Below is a small trained network, with its code and all its weights. Each question gives an input and a class and asks what happens when units are switched off, that is, made to give their printed mean instead of their output.

import numpy as np


def w(rows, s, z=0):
    codes = np.array(rows[::2]) - 128.0
    scale = np.full(codes.shape[1], s)
    scale[-1] = z or s
    return codes * scale


def norm(h):
    return h / np.sqrt((h * h).mean(-1, keepdims=True) + 1e-5)


def f(y):
    return np.maximum(y, 0)


def log_softmax(a):
    a = a - a.max(-1, keepdims=True)
    return a - np.log(np.exp(a).sum(-1, keepdims=True))


def net(x, mask):
    res = np.array(x, float).reshape(1, 4) / 4 @ E
    u = 0
    for l in range(2):
        y = f(norm(res) @ A[l][:, :-1].T + A[l][:, -1])
        res = res + np.where(mask[u : u + 15], y, B[l][:, -1]) @ B[l][:, :-1]
        u += 15
    return log_softmax(norm(res)[-1] @ U[:, :-1].T + U[:, -1])


A, B = {}, {}
E = w([
[197,61,66,116,163,153,105,138,105],'x0',
[160,167,74,166,17,213,90,185,193],'x1',
[23,175,72,82,171,151,9,132,76],'x2',
[70,48,135,11,82,152,185,210,116],'x3',
],0.012)
A[0] = w([
[55,206,243,134,69,112,181,94,154,41],'0.n0',
[210,77,50,121,154,165,121,130,102,56],'0.n1',
[116,42,186,139,191,63,138,62,68,31],'0.n2',
[210,131,124,181,165,89,68,75,111,55],'0.n3',
[231,74,65,91,172,162,99,133,96,15],'0.n4',
[149,216,128,205,142,123,127,82,126,60],'0.n5',
[98,100,127,66,89,166,156,184,142,44],'0.n6',
[157,153,101,139,39,214,97,177,185,32],'0.n7',
[40,216,218,114,71,141,149,79,144,28],'0.n8',
[94,84,147,138,181,95,140,91,112,46],'0.n9',
[86,67,202,119,187,73,142,71,49,10],'0.n10',
[47,143,79,98,141,136,61,128,50,83],'0.n11',
[185,88,159,133,133,84,254,115,212,38],'0.n12',
[232,29,42,104,182,150,106,120,74,49],'0.n13',
[97,58,155,89,132,129,170,197,89,62],'0.n14',
],0.0087,0.013)
B[0] = w([
[77,72,81,203,151,47,146,230,178,194],'0.n0',
[86,122,148,171,143,107,133,170,160,172],'0.n1',
[124,215,98,99,144,97,193,131,110,202],'0.n2',
[96,140,152,150,127,132,124,71,190,176],'0.n3',
[109,67,90,184,152,75,118,218,183,158],'0.n4',
[111,92,119,120,169,151,125,71,186,192],'0.n5',
[123,128,137,132,161,141,105,50,205,179],'0.n6',
[121,202,116,112,184,142,229,107,90,199],'0.n7',
[77,66,65,208,173,60,125,194,159,173],'0.n8',
[124,143,97,113,143,110,153,127,115,148],'0.n9',
[144,193,53,84,180,110,206,141,115,189],'0.n10',
[144,106,213,190,119,164,156,119,77,253],'0.n11',
[109,116,209,174,113,173,136,117,42,241],'0.n12',
[57,100,92,198,171,65,151,203,169,218],'0.n13',
[115,131,125,116,136,135,115,3,189,211],'0.n14',
],0.011,0.0048)
A[1] = w([
[159,149,154,151,115,210,135,154,122,103],'1.n0',
[104,123,139,114,134,165,25,150,48,38],'1.n1',
[182,200,73,108,52,179,128,163,147,2],'1.n2',
[250,70,179,136,81,91,169,146,129,52],'1.n3',
[69,60,153,13,96,138,185,192,134,101],'1.n4',
[130,141,48,123,106,30,108,189,148,61],'1.n5',
[133,163,75,98,134,125,109,48,190,113],'1.n6',
[60,158,92,108,155,121,37,163,73,76],'1.n7',
[70,124,151,178,154,171,208,109,122,187],'1.n8',
[86,101,129,77,93,125,145,158,160,57],'1.n9',
[162,49,102,87,172,144,152,143,117,97],'1.n10',
[142,187,68,157,53,192,123,190,186,97],'1.n11',
[113,85,133,14,67,147,142,127,144,25],'1.n12',
[103,160,130,75,146,152,57,112,66,70],'1.n13',
[165,212,77,62,132,110,172,129,76,86],'1.n14',
],0.013,0.0096)
B[1] = w([
[103,113,152,87,123,90,66,116,77,149],'1.n0',
[123,79,181,168,37,205,184,145,85,147],'1.n1',
[138,167,87,30,194,67,171,105,63,141],'1.n2',
[24,183,165,197,73,209,156,159,58,157],'1.n3',
[175,197,112,230,184,104,95,46,185,191],'1.n4',
[167,62,89,90,75,167,99,199,110,144],'1.n5',
[151,69,114,63,60,148,126,105,186,154],'1.n6',
[158,124,181,216,88,109,228,171,163,163],'1.n7',
[144,101,78,33,75,183,33,176,100,249],'1.n8',
[185,132,110,182,154,116,93,112,168,144],'1.n9',
[98,204,129,178,138,84,105,133,143,153],'1.n10',
[94,150,151,74,255,11,226,99,69,173],'1.n11',
[198,120,134,143,129,131,50,26,182,144],'1.n12',
[186,139,174,143,58,149,213,111,123,147],'1.n13',
[188,151,87,25,85,147,139,162,117,148],'1.n14',
],0.0096,0.017)
U = w([
[140,189,109,30,190,78,201,105,58,148],'0',
[118,128,204,193,25,217,151,138,52,131],'1',
[161,145,113,165,139,138,38,2,244,123],'2',
[68,108,84,229,165,45,145,237,180,141],'3',
[152,39,80,3,41,158,27,205,132,200],'4',
[225,94,176,82,107,115,89,184,152,11],'5',
[210,89,190,74,119,117,93,184,160,17],'6',
],0.017,0.011)

Each question gives the input, the list of numbers given to net, and the class t.
The units are the neurons (one row each of A and B). Each row of codes is followed by its name. A weight is (code - 128) times the scale printed after its matrix; where a second scale follows, it is the last column's (A, B and U).
mask holds one flag per neuron, layer by layer. A switched-off neuron (its flag False) gives its mean, the last column of its row in B, instead of its output. The means were averaged over made-up inputs and are rounded, as every weight is.
A unit's drop is (log p(t) with every unit on - log p(t) with that unit switched off) / (log p(t) with every unit on - log p(t) with every unit switched off).
The circuit of an input: a set's keep is (log p(t) with only the set's units on - log p(t) with every unit switched off) / (log p(t) with every unit on - log p(t) with every unit switched off). Starting from the 12 units with the biggest drops (on a tie, the unit counted first), units are removed one at a time, each time the one whose removal leaves the highest keep (on an exact tie, the one counted first), for as long as the keep stays at least 0.8.
circuit, biggest first: the units of the circuit, biggest drop first
k most important neurons: the k neurons with the biggest drops, biggest first
top k neurons in layer l: the k neurons of layer l with the biggest drops, biggest first
drop when u is switched off: that unit's drop, to one decimal
input [-6,6,-3,-3], class 0: 3 most important neurons => [1.n11 0.n13 0.n7]
input [7,6,-7,-2], class 1: 3 most important neurons => [1.n3 0.n12 0.n10]
input [8,-6,3,1], class 3: circuit, biggest first => [0.n13]
input [-8,7,-7,4], class 3: 3 most important neurons => [0.n0 1.n11 0.n11]
input [-5,7,5,-7], class 0: circuit, biggest first => [1.n11 1.n4]
input [-5,4,-1,-4], class 3: 4 most important neurons => [0.n0 1.n11 0.n8 0.n14]
input [2,-4,7,8], class 2: circuit, biggest first => [1.n4 1.n12]
input [-7,-7,-8,0], class 1: 2 most important neurons => [0.n12 1.n11]
input [3,-3,-1,3], class 4: top 2 neurons in layer 0 => [0.n2 0.n10]
input [5,0,-6,0], class 1: 2 most important neurons => [1.n3 0.n12]
input [3,4,5,-3], class 1: 2 most important neurons => [1.n1 0.n11]
input [-7,3,-6,2], class 3: top 2 neurons in layer 0 => [0.n0 0.n11]
input [-8,-1,1,-5], class 3: 2 most important neurons => [0.n0 0.n8]
input [8,-7,-8,-5], class 1: top 3 neurons in layer 0 => [0.n12 0.n0 0.n8]
input [-2,-5,8,-8], class 1: most important neuron => [1.n4]
input [2,-6,-5,8], class 2: drop when 1.n4 is switched off => 0.2
input [-6,-3,-3,8], class 2: drop when 1.n4 is switched off => 0.1
input [5,-6,-2,7], class 2: drop when 1.n4 is switched off => 0.3
